(in the rows, 128 means zero)
Facts:
[(1021) (1028) (1116) (1159) (1203) (1213) (1218) (1242) (1249) (1261) (1271) (1287) (13) (156) (172) (184) (190) (199) (229) (254) (279) (288) (305) (316) (319) (349) (353) (359) (362) (365) (376) (41) (428) (433) (450) (504) (519) (54) (544) (548) (56) (568) (569) (576) (590) (610) (620) (623) (660) (681) (686) (698) (707) (711) (723) (73) (731) (801) (822) (858) (885) (894) (9) (928) (99)] Π mukabra
[(1025) (1095) (113) (115) (1262) (26) (270) (346) (435) (584) (619) (639) (682) (866) (915) (929)] Π ploskom
[(1055) (1091) (1135) (1166) (1181) (1233) (1244) (1246) (1303) (134) (1354) (148) (278) (332) (357) (37) (411) (413) (438) (467) (71) (769) (77) (779) (79) (820) (845) (854) (957) (989)] Π rami
[(1074) (1265) (386) (392) (394) (560) (817) (900) (925)] Π soskono
[(1268) (45) (452) (605) (753) (87)] Π dafel
(1025) τ (394) (79)
(1028) τ (915) (1021) (45)
(1055) τ (605) (1244) (660) (332) (54) (1116)
(1095) τ (77) (13) (660)
(113) τ (438) (801)
(115) τ (199)
(1203) τ (822) (779) (346) (817) (1213) (148) (1091)
(1218) τ (13)
(1262) τ (37) (1244)
(1265) τ (820) (1244)
(1271) τ (989)
(1287) τ (190)
(134) τ (1135)
(156) τ (620)
(229) τ (349) (279) (73) (452) (801)
(26) τ (1233)
(278) τ (1268) (504)
(288) τ (305) (357)
(316) τ (639) (190)
(319) τ (858)
(353) τ (45)
(359) τ (1213) (41)
(362) τ (172) (37)
(365) τ (1159)
(376) τ (305) (254)
(386) τ (560) (332)
(411) τ (1242) (845)
(413) τ (172) (1303) (620)
(433) τ (305) (885) (817) (584)
(435) τ (392) (928)
(467) τ (1261) (820)
(519) τ (1354)
(544) τ (305) (1246)
(548) τ (71) (822) (346) (845) (1166)
(56) τ (822)
(568) τ (707)
(569) τ (438) (1249)
(576) τ (894)
(590) τ (885)
(610) τ (560) (854)
(623) τ (199) (148)
(681) τ (349) (1268)
(686) τ (731)
(711) τ (394) (1116)
(723) τ (682) (1074)
(753) τ (450) (190) (1181)
(866) τ (698) (1021)
(87) τ (428) (184)
(9) τ (698) (817) (682) (99)
(925) τ (270) (37)
(929) τ (452)
(957) τ (707) (900)

Known rows:
[116 139 188 177 131 110 162 149 118 108 140 170 159 143 162  88 153 135
 137 149 126 122 126  95 146 108 172 125 149 112 180 100 148  86 103  85
 104 105 115 126 177 161 147 139 116 177  90 143 151 146 111 111 125 125] : (681)
[117 121 202 149 157 183 141 127 137 108 186 150 148 147 104  77 154 171
 148 170 152 122 151  51 160 132 170 132 144 105 147  35 152 107 167  75
 113 131 127 143 183 131 135 175 119 148  98 170 132 146  84 134 123 152] : (452)
[115 141 178 171 137 105 164 142 118  96 154 179 142 141 148 103 167 147
 125 145 126 126 112  87 119 110 185 115 149 120 184 106 149  86  94  97
 105 125  99 108 172 155 152 135 118 181 110 149 126 118 115 126 124 118] : (1271)
[120 144 182 174 157 108 161 136 126  92 147 184 133 145 154  87 159 148
 133 121 117 148 104  74 126 111 183 104 135 107 184  82 141  82  92  96
 115 134 107 109 168 149 142 147 127 168 133 142 123 111 111 127 122 131] : (1261)
[148 130 162 165 114 151 132 122 178  90 146 145 110 145 129  60 176 153
 158 144 141 110 155  81 187 112 182 139 149 110 172 104 174 103 102 110
 110 162 112 186 188 124 111 173 126 183 119 176 160 129 103 104 134 165] : (438)
[138 139 192 170 182 116 162 139 107  91 146 183 129 156 133  71 146 154
 120 133 113 120  86  70 147 105 202 101 147 144 164 114 141  76  97 113
 134 134  67 112 167 133 147 155 138 140 135 162 142 133  90 112 115 119] : (305)
[117 139 178 171 137 104 165 143 116  94 156 179 141 140 148 100 173 147
 126 146 125 125 111  88 120 112 184 115 150 121 184 106 149  86  93  98
 105 125 101 108 171 155 152 134 118 183 110 150 127 120 116 126 124 119] : (576)
[134 129 143 156 165 180 157 121 183 125 130 153 117 157 172  81 196 174
 168 131 137 169 118  71 107 125 192 128 137 139 180 103 162  68 130 119
 112 140 148 134 185 117 147 149 112 114 161 157  70 127 119 121 127 133] : (560)
[ 97 131 119 107 157 122 168 115 107 103 166 162 124 153 152  84 173 116
 162 195 124 156 123  71  99 129 184 127 116 102 176  67 176 109 122 126
 134 152 146 118 203 131 128 146  65 182 111 145 102  99 121  97 150 195] : (1262)
[133 143 153 140  70 122 124 115 147  69 164 168 102 140 154  77 184 142
 141 164 148 131 153 121 139 127 181 139 127  97 189 126 178 108 119 108
 112 178 109 149 210 148 105 177 104 193 143 179 127  94 116 111 145 170] : (413)
[126 143 183 177 173 113 158 133 137  97 147 182 138 140 149  84 160 154
 135 115 113 154 101  67 128 107 182 101 143 115 182  74 146  84  81 101
 113 129 108 116 157 133 143 143 129 174 132 139 115 115 108 128 121 131] : (13)
[119 139 184 182 153 119 166 147 126 103 137 173 143 148 144  84 154 149
 139 130 120 122 116  74 149 106 180 116 146 110 177  89 136  82  96  89
 111 120 107 127 168 155 147 144 130 169 106 143 155 137 109 118 118 128] : (504)
[100 120 112 117 196 124 181 116 124 110 163 122 114 143 108  79 155 151
 164 208 113 121 150  47 134 118 198 134 133 126 161  75 151  96 116 143
 120 165 127 119 198 127 145 111  77 166 111 147 131  91 112 113 144 169] : (639)
[112 137 171 172 131 112 171 144 118  86 161 185 139 144 142 112 183 152
 121 141 133 121 100  80 111 110 187 121 153 127 193 108 156  88  87  91
 100 127  98 112 166 156 159 138 122 193 106 155 127 120 119 129 124 115] : (568)
[119 137 189 186 156 125 165 148 128 109 128 168 146 150 144  77 150 147
 144 126 117 118 117  68 163 106 175 117 145 105 174  85 132  79  97  83
 114 115 115 136 165 155 143 147 134 165 103 140 166 147 109 113 120 130] : (801)
[113 126 190 133 133 165 141 122 125  94 213 163 149 140 111 109 180 169
 127 191 162 126 145  75 110 138 177 134 150 123 159  62 174 116 162  86
 100 139 115 116 190 134 142 163 101 172 104 180  95 120  96 146 128 138] : (87)
[144 136 188 173 129  89 157 151 111 122 159 185 147 141 140  95 171 123
 126 158 124 131 121 115 113 119 183  93 163 123 165 128 149  88 102 122
 125 113  80 102 179 165 147 136 110 166 105 159 110 127 101 116 122 118] : (9)

Rows:
No name comes twice in this set of rows, the named rows included.
[153 140 160 155 132 140 118 104 189  78 161 158 106 134 142  64 185 154
 153 125 134 153 138  81 155 116 182 119 141 114 175  85 187 108  88 123
 113 173 116 168 176 100 106 175 118 193 155 169 109 101  99 116 139 171] : (332)
[119 109 122 121 155 120 180 131 114 137 168 154 127 158 106  94 200 110
 167 209 126 128 138  78 104 141 186 107 150 123 155  85 170 113 117 157
 139 138 116 127 200 143 138 130  71 168  79 164  98 106 111  93 145 177] : (866)
[108 153 179 163 121  94 158 138 103  84 145 193 132 146 171  93 159 133
 125 138 125 147 112 103 110 119 180 112 123  94 191 102 141  84 111  85
 117 138 107  96 187 171 138 152 115 172 130 144 125 104 120 122 127 139] : (362)
[120 119 133 154 141 189 176 128 169 117 136 155 110 167 153 102 215 181
 160 148 150 136 112  68  99 125 202 143 145 147 190 130 164  67 130 108
 103 146 134 134 188 134 160 144 116 124 142 170  91 127 129 122 127 117] : (900)
[ 97 125 116 115 170 136 178 115 110 101 157 158 111 165 131  76 171 129
 166 184 123 143 118  50 112 127 190 125 112  97 175  63 161 101 122 126
 142 165 134 124 198 136 130 153  84 166 117 148 121  96 121 100 144 195] : (270)
[103 128 121 113 174 128 173 116 122 113 174 152 134 148 144  90 182 124
 161 198 125 148 125  62 104 120 186 128 136 121 172  67 189 115 109 137
 124 139 142 128 192 117 137 133  66 190  95 149  96 112 117 100 148 183] : (1025)
[147 150 161 142  99 117 112 107 174  78 176 163 124 121 171  76 185 136
 145 150 142 160 150 121 136 119 176 128 145 115 181 104 205 117  96 123
 101 158 126 155 194 113 105 163  91 212 140 171  89 103 106 113 148 169] : (1055)
[148 132 154 152 105 137 129 115 171  80 165 154 105 139 132  76 190 154
 146 156 144 121 152  97 154 117 185 135 150 120 178 119 182 104  99 121
 108 171 104 164 190 126 115 165 112 194 132 180 129 110 106 114 139 158] : (769)
[143 141 155 152 110 139 125 107 165  68 151 167  88 146 138  60 179 152
 149 130 135 140 139  84 153 123 184 125 122  95 181  94 165 100 107 110
 123 190 108 160 193 130 101 186 127 175 165 171 132  90 108 115 139 179] : (37)
[132 141 190 167 170 109 161 140 106  89 147 182 135 151 146  80 149 150
 116 140 118 121  89  79 141 106 198 107 149 145 170 117 148  79  97 109
 127 131  73 111 171 138 148 148 130 151 127 160 137 132  94 113 117 118] : (254)
[145 143 156 143  95 124 120 111 168  77 168 161 112 132 156  74 187 143
 143 150 143 142 151 112 143 120 179 131 141 112 183 112 191 112 103 118
 109 166 116 156 198 125 106 168 103 199 141 174 112 100 108 113 143 166] : (467)
[118 137 142 142 117 162 161 126 151 118 129 164 117 160 194  88 195 155
 160 156 146 166 127 110  89 134 188 140 121 121 192 128 159  70 155 104
 112 144 149 115 214 150 143 155  96 113 158 161  74 115 131 115 133 139] : (925)

The same elements again, as new rows of numbers:
Known rows:
[142 121 135 139 128 142 120 127 135 128 114 141 121 133 144 130 126 133
 122 133 122 112 143 115 129 149 141 129 107 136 128 146 128 128 120 131
 136 127 125 120 102 133 123 131 132 132] : (1261)
[ 73 148 108 121 133 112 126 122  99 114  94 119 100 122 131 137 155 122
 131  82  87 134 164 141 120 152 139 136  91 113 110 129 121 134 124 135
 135 123 149 142 152 137 132 112  93 121] : (548)
[111 122 148 130 133 160 127 140 152 117 102 154 124 139 137 147 137 136
 127 117 134 132 138 120 121 139 146 129 123 142 143 137 123 148 115 132
 139 129 117 124 108 143 127 131 140 136] : (698)
[ 84 156 133 125 130 133 133 135 125 109 107 132 110 143 163 153 144 125
 146  85 118 124 133 112 118  89 150 131 142 120 130 132 121 143 124 134
 124 130 115 116 114 150 130 105 128 130] : (544)
[140 120 135 120 126 115 129 127 141 148 152 120 146 126  91 125 119 124
 140 136 152 131 119 141 133 123 107 116 180 136 152 117 128 132 128 126
 116 128 121 141 138 119 133 155 141 140] : (989)
[ 95 153 125 134 131 120 128 137 119 118 100 124 105 143 153 145 138 125
 128  99 103 129 150 118 119  78 144 131 141 124 123 132 124 123 125 135
 124 128 122 119 120 141 126 101 122 136] : (1028)
[222 116 130 123 129 133 146 127 151 126 177 138 155 120 128  94 120 129
 128 151 135 127 102 121 118  98 107 123  15 114 143 132 146 104 139 115
 150 133 143  86  89  98 130 143 130 136] : (394)
[164 112 121 136 130 122 124 136 140 148 132 115 133 127 117 107 107 136
  94 167 144 160 124 151 151 106 128 136 139 143 109 111 137 112 143 126
 125 134 142 135 161 103 111 114 144 112] : (639)
[171 114 137 117 122 116 126 119 144 152 165 118 149 124  93 116 117 128
 145 141 155 115 109 127 136 140 112 113 153 133 151 125 133 131 127 127
 118 130 121 136 127 115 129 175 146 133] : (820)
[154 110 131 119 121 106 132 122 143 151 160 115 146 127  92 124 117 126
 146 131 155 126 111 128 127 120 111 116 142 126 149 120 131 135 134 128
 118 130 124 139 135 116 129 165 137 143] : (79)
[140 126 119 123 124 122 131 125 127 136 150 110 137 119 133 113 116 132
 122 141 145 147 104 138 146 123 133 136 136 126  98 114 134 124 146 129
 122 133 139 138 164 114 118 110 131  92] : (619)
[105 111 135 146 128 153 123 133 127 125  98 148 126 128 142 141 119 133
 120 140 118 120 143 121 120 149 132 132 121 134 124 142 124 126 126 129
 136 121 121 132 110 142 131 109 124 132] : (1249)
[136 163 128 129 134 127 110 125 111 122 124 117 106 124 159 119 132 122
 123 117 101  97 159 117 139 133 142 125 175 139 116 145 126 107 109 132
 122 128 123 111 104 140 124 108 132 110] : (362)
[125 158 130 133 135 134 111 130 115 120 112 125 109 128 155 128 129 122
 118 124 106 107 156 124 137 131 141 127 167 144 119 139 125 112 110 131
 124 127 121 116 114 143 125 105 134 113] : (156)
[160 111 129 120 119 103 133 117 143 155 168 117 146 128  91 124 118 128
 151 131 152 122 104 122 125 120 112 117 124 118 147 125 134 135 140 129
 119 129 125 140 131 111 131 172 137 143] : (77)
[122 135 117 138 123 113 128 125 116 130 118 123 108 138 149 134 132 127
 134 103 100 117 140 105 119 100 142 134  88 109 115 140 128 125 133 136
 128 126 131 120 111 129 124 112 118 136] : (610)
[109 136 125 138 130 127 123 132 118 122 105 130 111 137 147 137 129 128
 121 114 102 122 153 121 122 112 138 132 127 128 119 139 124 124 123 132
 127 125 125 124 116 137 128 107 123 131] : (519)

Rows:
No name comes twice in this set of rows, the named rows included.
[115 119 157 125 131 176 131 139 157 109 105 162 131 140 146 152 136 138
 140 114 152 126 126 115 123 148 151 128 129 144 154 138 122 155 115 132
 138 130 109 120 104 151 129 136 147 133] : (305)
[170 151 112 115 122 102 126 114 110 141 170  90 124 115 150  97 115 126
 130 132 132 123 104 119 156 119 139 131 148 116  87 117 139 112 144 130
 112 136 141 122 150 113 115 112 133  77] : (1262)
[165 128 146 101 140 163 152 135 160  98 154 152 156 117 124 111 146 127
 133 125 151 148 105 141 119 129 115 123  54 131 156 119 137 134 124 114
 154 134 137  94 113 119 136 145 130 125] : (817)
[ 71 161 130 115 130 128 136 133 121 103 109 130 105 140 159 155 153 123
 150  66 112 129 135 111 117  95 151 133 128 112 130 129 118 150 125 137
 122 130 117 121 126 155 132 106 120 124] : (433)
[127 106 123 107 129 141 132 121 133 127 139 126 142 105 108 112 134 138
 123 136 156 160 113 159 149 208 136 136 100 134 105 108 129 149 138 128
 138 131 156 157 190 117 122 136 118  87] : (346)
[209 155 114 114 130 107 144 120 124 120 192 109 136 120 148  90 129 117
 135 126 110 117 110 116 123  67 109 121  51 100 123 129 147  92 138 118
 137 133 144  78  98 102 131 122 121 121] : (1265)
[142 114 131 153 135 137 114 145 142 134  85 140 113 141 124 133 121 133
  93 149 108 137 172 135 127 110 135 132 119 152 133 139 130 113 119 130
 137 126 127 121 111 120 118 119 135 153] : (450)
[ 47 141 112 148 124 127 131 126  89 120  88 124 115 125 165 149 116 120
 138 117  90 119 137 119 108 101 123 139 154 104  97 140 119 114 140 129
 122 116 121 134 120 145 142  65  98 124] : (229)
[194 123 114 131 112 123 129 112 110 119 173 140 137 138 113 103 146 137
 105 182 150 112  65 111 135 146 118 130  60 106 130 117 139 138 125 115
 131 135 138 115 131 112 124 177 134 146] : (605)
[115 105 135 130 123 130 131 126 134 145 147 127 159 119  97 132 107 126
 139 155 155 127 106 141 125 142  98 120 187 133 143 121 125 129 135 122
 118 122 116 149 137 127 141 144 132 135] : (438)
[152 101 134 144 122 140 125 125 141 132 118 148 126 135 135 132 122 138
 127 131 121 115 135 104 119 154 142 131  70 126 130 146 130 134 129 132
 140 127 126 123 105 129 124 142 128 139] : (13)

Now the same elements, written a new way:
Known rows:
[ 60 139 111 134 170 136 206 123 156 169  98 119  91 118] : (392)
[173 110 175 145  96 135 114 132 122 137 134 104 114 128] : (1271)
[173 110 174 146  96 134 114 132 122 138 134 105 114 128] : (576)
[ 54 146 105 143 184 141 196 127 141 171 102 116  88 112] : (817)
[154  99 167 151 136 163 106 125  69 129 146  71 121 120] : (433)
[165 130 212 126  64 137 123 144 101 123 122 103  97 184] : (568)
[163 134 186 109  81 151 168 155  97 106 121 134  98 169] : (707)
[186 115 156 139  79 129 119 129 124 139 124  87 122 129] : (1218)
[161 203  57 155 193 159 145  80 139 165 140 187 112 145] : (45)
[169 115 153 128 110 150 160 146 116 117 131 135 114 118] : (184)
[ 80 130  57 112 176 114 100 139 160  88 106 147 158 135] : (1181)
[155  90 174 143 133 166 115 119  72 121 144  64 125 123] : (288)
[151 131 169 152  90 130  82 148 100 134 135 120  86 109] : (548)
[ 55 153 109 115  96 129 151 109  96 158 147 176 183 129] : (639)
[ 88 132  59 105 181 101 104 138 156  88 110 142 150 136] : (769)
[175 110 176 145  96 135 115 132 119 137 134 106 115 129] : (319)
[ 98 140  47 100 167  97 110 135 161  87 104 125 157 134] : (332)

Rows:
No name comes twice in this set of rows, the named rows included.
[ 55 158 132 122  78  91  89 102  84 177 149 147 151 131] : (115)
[ 86 133  80 126 165  83  47 130 157 107 112 118 140 141] : (411)
[ 83 138  55 108 178  98  93 143 150  90 109 148 139 132] : (845)
[ 95 146  53 100 171  98 109 133 169  82 109 120 158 129] : (820)
[164 111 150 130 123 159 157 143  97 117 136 124 116 115] : (885)
[102  94  82 116 166  73  59 115 168 114 107 124 146 146] : (278)
[ 61 154 106 107 113 117 157 108  81 159 153 162 174 128] : (584)
[207 132 153 182 142 130 123 149 133 184 150 109 133 142] : (1028)
[ 85 160 109 115  70  89 120  92 101 180 141 112 183 140] : (1095)
[149 133 166 158  97 132  76 150  90 136 138 120  82 107] : (1203)
[ 93 158  66  95 173  97 110 132 186  70 116 107 160 122] : (1244)
[ 84 146 117 104 136  88  69 137 142  94  99 111 134 205] : (957)

